Below are the code and all the weights of a small trained network. Each question names an input and a class and asks about switching units off, where a switched-off unit gives its printed mean instead of its output.

import numpy as np


def w(rows, s, z=0):
    codes = np.array(rows[::2]) - 128.0
    scale = np.full(codes.shape[1], s)
    scale[-1] = z or s
    return codes * scale


def f(y):
    return y / 2 * (1 + np.tanh(0.7978845608 * (y + 0.044715 * y**3)))


def log_softmax(a):
    a = a - a.max(-1, keepdims=True)
    return a - np.log(np.exp(a).sum(-1, keepdims=True))


def net(x, mask):
    res = np.array(x, float).reshape(1, 5) / 4 @ E
    y = f(res @ A[0][:, :-1].T + A[0][:, -1])
    res = res + np.where(mask, y, B[0][:, -1]) @ B[0][:, :-1]
    return log_softmax(res[-1] @ U[:, :-1].T + U[:, -1])


A, B = {}, {}
E = w([
[46,252,87],'x0',
[249,158,2],'x1',
[23,48,21],'x2',
[128,129,128],'x3',
[127,127,128],'x4',
],0.006)
A[0] = w([
[130,248,167,136],'N0',
[147,86,104,107],'N1',
[163,111,108,152],'N2',
[127,115,45,152],'N3',
[54,201,85,169],'N4',
[165,179,80,123],'N5',
[28,114,28,79],'N6',
[170,147,185,215],'N7',
[96,133,93,109],'N8',
[117,151,172,200],'N9',
[110,16,97,186],'N10',
[124,33,123,184],'N11',
[234,146,6,193],'N12',
[236,52,208,197],'N13',
[132,112,108,174],'N14',
[139,41,102,109],'N15',
[72,118,191,254],'N16',
],0.016,0.0057)
B[0] = w([
[194,114,41,194],'N0',
[116,166,130,143],'N1',
[123,157,149,152],'N2',
[131,187,173,180],'N3',
[178,60,144,204],'N4',
[161,171,98,171],'N5',
[110,113,232,213],'N6',
[173,68,138,190],'N7',
[136,134,156,147],'N8',
[148,68,108,168],'N9',
[29,163,79,199],'N10',
[39,160,101,183],'N11',
[182,255,185,252],'N12',
[125,105,244,229],'N13',
[105,144,145,146],'N14',
[98,191,113,163],'N15',
[78,36,95,211],'N16',
],0.037,0.013)
U = w([
[103,25,226,232],'0',
[179,144,250,239],'1',
[180,52,33,1],'2',
[253,193,24,136],'3',
[40,111,74,78],'4',
[117,210,133,10],'5',
],0.0073,0.0033)

Each question gives the input, the list of numbers given to net, and the class t.
The units are the neurons (one row each of A and B). Each row of codes is followed by its name. A weight is (code - 128) times the scale printed after its matrix; where a second scale follows, it is the last column's (A, B and U).
mask holds one flag per neuron, in row order. A switched-off neuron (its flag False) gives its mean, the last column of its row in B, instead of its output. The means were averaged over made-up inputs and are rounded, as every weight is.
A unit's drop is (log p(t) with every unit on - log p(t) with that unit switched off) / (log p(t) with every unit on - log p(t) with every unit switched off).
The circuit of an input: a set's keep is (log p(t) with only the set's units on - log p(t) with every unit switched off) / (log p(t) with every unit on - log p(t) with every unit switched off). Starting from the 12 units with the biggest drops (on a tie, the unit counted first), units are removed one at a time, each time the one whose removal leaves the highest keep (on an exact tie, the one counted first), for as long as the keep stays at least 0.8.
circuit, biggest first: the units of the circuit, biggest drop first
most important unit: the unit with the biggest drop
top k neurons: the k neurons with the biggest drops, biggest first
drop when u is switched off: that unit's drop, to one decimal
input [2,0,0,2,-8], class 2: circuit, biggest first : (N13 N12)
input [8,5,0,-6,7], class 3: circuit, biggest first : (N0)
input [8,0,-1,-4,-6], class 2: circuit, biggest first : (N12 N0)
input [0,-8,7,-7,0], class 4: top 2 neurons : (N10 N13)
input [8,-1,3,-1,-1], class 0: top 2 neurons : (N12 N6)
input [2,-1,8,0,1], class 0: top 2 neurons : (N6 N12)
input [-4,-2,0,2,-6], class 0: top 2 neurons : (N13 N12)
input [6,-8,0,5,-6], class 2: top 2 neurons : (N13 N0)
input [8,-3,0,-1,-1], class 2: top 2 neurons : (N0 N13)
input [-8,0,3,-1,2], class 4: top 3 neurons : (N12 N10 N11)
input [-1,-8,0,-7,2], class 0: top 2 neurons : (N0 N15)
input [-6,-1,3,7,-7], class 4: drop when N12 is switched off : 0.1
input [6,-6,8,0,-2], class 0: drop when N16 is switched off : 0.0
input [-5,-1,4,7,-8], class 4: drop when N12 is switched off : 0.1
input [2,-1,0,-3,-6], class 2: most important unit : N13
input [-7,-5,0,1,0], class 0: drop when N13 is switched off : 3.6
